Below is a small trained network, with its code and all its weights. Each question gives an input and a class and asks what happens when units are switched off, that is, made to give their printed mean instead of their output.

import numpy as np


def w(rows, s, z=0):
    codes = np.array(rows[::2]) - 128.0
    scale = np.full(codes.shape[1], s)
    scale[-1] = z or s
    return codes * scale


def f(y):
    return np.maximum(y, 0)


def log_softmax(a):
    a = a - a.max(-1, keepdims=True)
    return a - np.log(np.exp(a).sum(-1, keepdims=True))


def net(x, mask):
    res = np.array(x, float).reshape(1, 5) / 4 @ E
    y = f(res @ A[0][:, :-1].T + A[0][:, -1])
    res = res + np.where(mask, y, B[0][:, -1]) @ B[0][:, :-1]
    return log_softmax(res[-1] @ U[:, :-1].T + U[:, -1])


A, B = {}, {}
E = w([
[96,144,140,145,133,134,101,109,108,42,117],'x0',
[91,162,113,141,101,148,76,148,192,100,176],'x1',
[127,154,90,95,52,75,166,72,107,124,211],'x2',
[50,171,178,61,102,80,130,163,1,71,19],'x3',
[54,57,161,151,121,173,105,189,127,117,135],'x4',
],0.0071)
A[0] = w([
[118,118,88,199,145,203,31,129,255,164,203,127],'N1',
[172,125,97,102,147,122,197,143,107,201,64,131],'N2',
[79,133,192,104,89,158,60,240,169,167,159,116],'N3',
[82,157,211,115,153,128,41,223,87,84,50,140],'N4',
[61,205,140,76,85,74,116,139,88,82,142,130],'N5',
[95,203,97,58,93,68,108,107,72,42,102,120],'N6',
[182,97,77,69,149,188,110,54,84,84,184,2],'N7',
[53,120,230,126,133,192,81,131,84,126,59,124],'N8',
[116,189,158,105,73,69,173,71,50,72,60,119],'N9',
[201,91,131,149,206,122,202,137,136,203,74,104],'N10',
[169,137,41,193,143,104,175,73,127,113,137,84],'N11',
[91,130,55,181,119,197,70,125,211,92,181,103],'N12',
[173,43,108,151,38,104,165,87,119,173,234,136],'N13',
[236,160,107,196,159,62,199,94,103,70,92,134],'N14',
[129,110,158,134,230,166,96,37,78,79,77,109],'N15',
],0.006,0.005)
B[0] = w([
[203,224,53,100,43,47,89,71,220,224,219,254],'N1',
[210,203,102,98,74,94,65,59,194,233,190,173],'N2',
[68,83,219,88,226,165,54,194,82,114,57,181],'N3',
[25,51,218,104,223,201,140,218,80,2,34,233],'N4',
[194,192,85,106,58,74,82,79,177,208,191,207],'N5',
[192,218,59,101,42,74,102,82,153,198,171,218],'N6',
[142,192,159,58,203,173,50,81,58,217,184,135],'N7',
[50,97,157,25,156,158,25,196,78,154,53,206],'N8',
[224,205,101,74,93,87,66,65,164,192,185,223],'N9',
[185,185,62,155,50,107,185,87,207,187,184,180],'N10',
[103,183,178,86,101,147,61,161,116,177,138,166],'N11',
[203,181,93,107,59,76,173,54,168,230,213,204],'N12',
[89,46,141,117,174,200,101,187,48,36,49,223],'N13',
[81,132,187,43,168,181,25,115,60,209,91,183],'N14',
[88,63,153,148,201,173,179,180,88,39,66,170],'N15',
],0.006,0.0074)
U = w([
[31,83,228,76,227,218,119,249,44,93,56,5],'0',
[255,176,29,143,45,40,147,49,197,156,201,251],'1',
],0.0068,0.0023)

Each question gives the input, the list of numbers given to net, and the class t.
The units are the neurons (one row each of A and B). Each row of codes is followed by its name. A weight is (code - 128) times the scale printed after its matrix; where a second scale follows, it is the last column's (A, B and U).
mask holds one flag per neuron, in row order. A switched-off neuron (its flag False) gives its mean, the last column of its row in B, instead of its output. The means were averaged over made-up inputs and are rounded, as every weight is.
A unit's drop is (log p(t) with every unit on - log p(t) with that unit switched off) / (log p(t) with every unit on - log p(t) with every unit switched off).
The circuit of an input: a set's keep is (log p(t) with only the set's units on - log p(t) with every unit switched off) / (log p(t) with every unit on - log p(t) with every unit switched off). Starting from the 12 units with the biggest drops (on a tie, the unit counted first), units are removed one at a time, each time the one whose removal leaves the highest keep (on an exact tie, the one counted first), for as long as the keep stays at least 0.8.
circuit, biggest first: the units of the circuit, biggest drop first
k most important neurons: the k neurons with the biggest drops, biggest first
drop of u: that unit's drop, to one decimal
input [-2,-7,-2,8,-5], class 1: circuit, biggest first : [N9]
input [-1,-6,7,-1,5], class 0: 2 most important neurons : [N1; N13]
input [8,2,6,7,4], class 1: 2 most important neurons : [N6; N5]
input [0,-6,7,0,6], class 0: 4 most important neurons : [N1; N13; N12; N6]
input [5,-8,-4,-1,-4], class 0: 2 most important neurons : [N1; N15]
input [-4,-6,-4,8,-5], class 1: 4 most important neurons : [N9; N2; N6; N10]
input [4,-6,-4,-1,-4], class 0: 2 most important neurons : [N1; N15]
input [-8,3,-6,6,-6], class 0: drop of N15 : -0.1
input [1,-3,3,-1,3], class 0: drop of N6 : 0.2
input [1,8,0,1,5], class 0: drop of N10 : 0.1
